Below are the code and all the weights of a small trained network. Each question names an input and a target symbol and asks about switching units off, where a switched-off unit gives its printed mean instead of its output.

import numpy as np


def w(rows, s, z=0):
    codes = np.array(rows[::2]) - 128.0
    scale = np.full(codes.shape[1], s)
    scale[-1] = z or s
    return codes * scale


def norm(h):
    return h / np.sqrt((h * h).mean(-1, keepdims=True) + 1e-5)


def f(y):
    return y / 2 * (1 + np.tanh(0.7978845608 * (y + 0.044715 * y**3)))


def softmax(a):
    e = np.exp(a - a.max(-1, keepdims=True))
    return e / e.sum(-1, keepdims=True)


def log_softmax(a):
    a = a - a.max(-1, keepdims=True)
    return a - np.log(np.exp(a).sum(-1, keepdims=True))


def net(x, mask):
    ids = ['δεζηθξσω'.index(c) for c in x.split()]
    T = len(ids)
    res = E[ids] + P[:T]
    q, k, v = (norm(res) @ M[0].T for M in (Q, K, V))
    z = softmax(np.where(np.tri(T) > 0, q @ k.T / 2**0.5, -1e9)) @ v
    res = res + np.where(mask[0], z, O[0][:, -1]) @ O[0][:, :-1]
    y = f(norm(res) @ A[0][:, :-1].T + A[0][:, -1])
    res = res + np.where(mask[1:13], y, B[0][:, -1]) @ B[0][:, :-1]
    return log_softmax(norm(res)[-1] @ U[:, :-1].T + U[:, -1])


Q, K, V, O, A, B = {}, {}, {}, {}, {}, {}
E = w([
[150,142,142,182,250,29],'δ',
[140,121,139,125,208,150],'ε',
[161,110,122,119,118,230],'ζ',
[152,77,46,122,156,63],'η',
[93,18,162,183,152,129],'θ',
[186,219,116,136,138,48],'ξ',
[149,199,131,233,50,154],'σ',
[195,66,163,92,142,87],'ω',
],0.021)
P = w([
[76,195,254,148,46,96],'0',
[111,178,216,155,89,112],'1',
[129,167,184,150,105,137],'2',
[152,156,159,152,119,149],'3',
[157,143,144,158,142,120],'4',
[170,138,126,156,144,120],'5',
[195,128,99,142,151,175],'6',
[182,104,111,176,132,103],'7',
[196,108,91,187,119,126],'8',
[194,90,86,200,120,88],'9',
[185,57,72,195,151,101],'10',
],0.009)
Q[0] = w([
[2,178,85,40,92,116],'H1',
[95,121,42,101,143,131],'H1',
],0.023)
K[0] = w([
[63,176,252,74,148,165],'H1',
[98,166,143,191,231,146],'H1',
],0.018)
V[0] = w([
[127,227,94,170,114,144],'H1',
[254,121,188,40,112,91],'H1',
],0.022)
O[0] = w([
[172,148,89,156,36,99,11],'H1',
[98,135,202,1,96,204,247],'H1',
],0.014,0.012)
A[0] = w([
[183,112,134,99,164,166,87],'N1',
[196,129,82,254,39,118,104],'N2',
[80,142,179,86,146,129,82],'N3',
[80,69,114,150,101,186,68],'N4',
[126,235,91,79,138,122,179],'N5',
[158,51,122,59,102,41,167],'N6',
[63,213,119,196,114,179,85],'N7',
[135,100,112,196,174,154,158],'N8',
[88,175,161,158,238,192,62],'N9',
[81,189,183,142,125,181,140],'N10',
[145,195,130,155,72,183,252],'N11',
[214,91,117,160,94,48,99],'N12',
],0.013,0.0025)
B[0] = w([
[109,131,122,145,171,65,176],'N1',
[8,60,126,166,156,218,162],'N2',
[134,192,83,147,129,128,207],'N3',
[144,129,157,150,91,102,153],'N4',
[130,37,126,111,67,136,140],'N5',
[136,117,47,92,111,127,155],'N6',
[49,72,100,107,186,125,127],'N7',
[130,80,141,86,120,101,184],'N8',
[164,87,44,128,120,88,253],'N9',
[102,160,82,91,151,92,177],'N10',
[165,106,132,183,165,126,151],'N11',
[98,208,168,150,134,177,151],'N12',
],0.019,0.011)
U = w([
[116,194,205,131,92,73,134],'δ',
[102,183,13,83,98,120,69],'ε',
[223,146,175,134,141,188,96],'ζ',
[145,134,120,102,108,157,1],'η',
[191,37,164,125,193,107,146],'θ',
[199,112,148,97,2,142,166],'ξ',
[81,120,88,169,78,214,178],'σ',
[110,127,208,16,141,173,184],'ω',
],0.0084,0.0037)

Each question gives the input, a string of symbols that net reads in full, and the target symbol t.
The units are the heads (2 rows each of Q, K, V and O) and the neurons (one row each of A and B). Each row of codes is followed by its name. A weight is (code - 128) times the scale printed after its matrix; where a second scale follows, it is the last column's (O, A, B and U).
mask holds one flag per unit, heads first, then neurons. A switched-off unit (its flag False) gives its mean, the last column of its rows in O or B, instead of its output. The means were averaged over made-up inputs and are rounded, as every weight is.
A unit's drop is (log p(t) with every unit on - log p(t) with that unit switched off) / (log p(t) with every unit on - log p(t) with every unit switched off).
The circuit of an input: a set's keep is (log p(t) with only the set's units on - log p(t) with every unit switched off) / (log p(t) with every unit on - log p(t) with every unit switched off). Starting from the 12 units with the biggest drops (on a tie, the unit counted first), units are removed one at a time, each time the one whose removal leaves the highest keep (on an exact tie, the one counted first), for as long as the keep stays at least 0.8.
units of the circuit, in order: the units of the circuit, biggest drop first
k most important neurons: the k neurons with the biggest drops, biggest first
drop when u is switched off: that unit's drop, to one decimal
input θ θ ξ θ, target ξ: units of the circuit, in order -> [H1]
input θ ξ δ θ, target ξ: units of the circuit, in order -> [H1 N4 N2]
input θ θ ξ, target ξ: units of the circuit, in order -> [H1 N5]
input δ θ θ η ω, target ε: units of the circuit, in order -> [N6 N3]
input ζ η θ, target ε: units of the circuit, in order -> [N3 N10 N2]
input ζ η ζ δ, target ε: units of the circuit, in order -> [N9 N3]
input σ θ δ δ η ε, target ε: units of the circuit, in order -> [N9 N3]
input θ σ θ, target σ: units of the circuit, in order -> [H1 N2]
input δ ω θ δ δ ω η δ ζ, target θ: 2 most important neurons -> [N1 N6]
input σ ω ε θ θ δ ζ, target θ: 2 most important neurons -> [N3 N1]
input ζ θ δ θ δ ε ω θ, target ω: drop when H1 is switched off -> 1.5
input σ ζ θ θ ω ξ ω ξ σ, target ω: drop when N9 is switched off -> 0.1
input θ θ ω δ, target ω: drop when H1 is switched off -> 2.3
input ε δ ε ζ, target ζ: drop when N1 is switched off -> -0.1
